Small tables with named rows and columns. After each table, cells are looked up by row and column.

Table dudi
	gedoni	lige	lik	tago
birak	0.649	0.303	0.778	0.296
firi	0.826	0.309	0.311	0.628
nal	0.654	0.295	0.524	0.654
sotib	0.247	0.740	0.239	0.638
rek	0.720	0.673	0.218	0.747
numiral	0.359	0.276	0.637	0.659
fusisim	0.665	0.756	0.548	0.231

What is the lik of birak in dudi?
0.778
What is the lige of firi in dudi?
0.309
What is the tago of numiral in dudi?
0.659
What is the lige of nal in dudi?
0.295
What is the lik of fusisim in dudi?
0.548
What is the gedoni of fusisim in dudi?
0.665
What is the tago of fusisim in dudi?
0.231
What is the gedoni of rek in dudi?
0.720
What is the lik of numiral in dudi?
0.637
What is the lik of sotib in dudi?
0.239
What is the lige of numiral in dudi?
0.276
What is the gedoni of birak in dudi?
0.649
What is the tago of rek in dudi?
0.747
What is the gedoni of sotib in dudi?
0.247
What is the gedoni of firi in dudi?
0.826
What is the lige of fusisim in dudi?
0.756
What is the tago of nal in dudi?
0.654

ragozul =
	tofo	kotov
lumufe	74	97
maru	164	121
logi	47	63
sof	206	100

What is the kotov of sof in ragozul?
100
What is the tofo of maru in ragozul?
164
What is the tofo of lumufe in ragozul?
74
What is the tofo of logi in ragozul?
47
What is the kotov of logi in ragozul?
63
What is the kotov of maru in ragozul?
121
What is the kotov of lumufe in ragozul?
97
What is the tofo of sof in ragozul?
206

gid:
cols = mibose, tevu, funegu, tebamuk, zipofor, fusuzel, tes, zof
dovog: [-53.084, -21.877, 14.254, 11.909, -7.150, 66.426, 5.540, 94.882]
sazokid: [-43.526, -18.883, -11.417, -18.983, 51.958, 14.325, -22.449, 12.411]
dipi: [19.744, -36.663, -61.796, -86.323, 11.717, -8.943, -49.555, 98.733]
zimas: [22.884, -36.246, -64.253, -90.081, 11.196, -13.453, -51.036, 96.576]
lupigen: [-53.568, -13.814, 9.423, 4.491, 13.359, 50.038, -0.133, 65.725]
tiban: [-44.562, 16.555, 15.871, -26.682, -58.186, -29.189, 38.674, 44.775]

tevu of sazokid = -18.883
mibose of dovog = -53.084
tes of tiban = 38.674
fusuzel of zimas = -13.453
tes of lupigen = -0.133
tebamuk of lupigen = 4.491
funegu of sazokid = -11.417
zof of zimas = 96.576
tevu of dipi = -36.663
tevu of zimas = -36.246
tes of sazokid = -22.449
funegu of dipi = -61.796
mibose of lupigen = -53.568
zipofor of tiban = -58.186
funegu of tiban = 15.871
tebamuk of dovog = 11.909
fusuzel of dipi = -8.943
fusuzel of lupigen = 50.038
tes of zimas = -51.036

lup:
,nelo,lebida,gepude,vadigu,dobavir,vozo,maf,matira,duzap,sof
tir,0.3,0.3,0.2,0.3,0.2,0.3,0.3,0.2,0.2,0.2
rinudo,0.3,0.2,0.2,0.3,0.2,0.2,0.3,0.2,0.3,0.2
rop,0.7,0.6,0.6,0.7,0.6,0.6,0.6,0.6,0.6,0.7
sok,0.8,0.9,0.9,0.9,0.8,0.9,0.8,0.9,0.9,0.9
kaburiz,0.6,0.6,0.6,0.5,0.5,0.5,0.5,0.5,0.6,0.6
pifezet,0.8,0.8,0.9,0.9,0.9,0.9,0.8,0.8,0.9,0.8

What is the nelo of rinudo in lup?
0.3
What is the vozo of pifezet in lup?
0.9
What is the duzap of rop in lup?
0.6
What is the vadigu of tir in lup?
0.3
What is the matira of sok in lup?
0.9
What is the gepude of sok in lup?
0.9
What is the maf of rinudo in lup?
0.3
What is the dobavir of rop in lup?
0.6
Which row has the largest lebida? sok

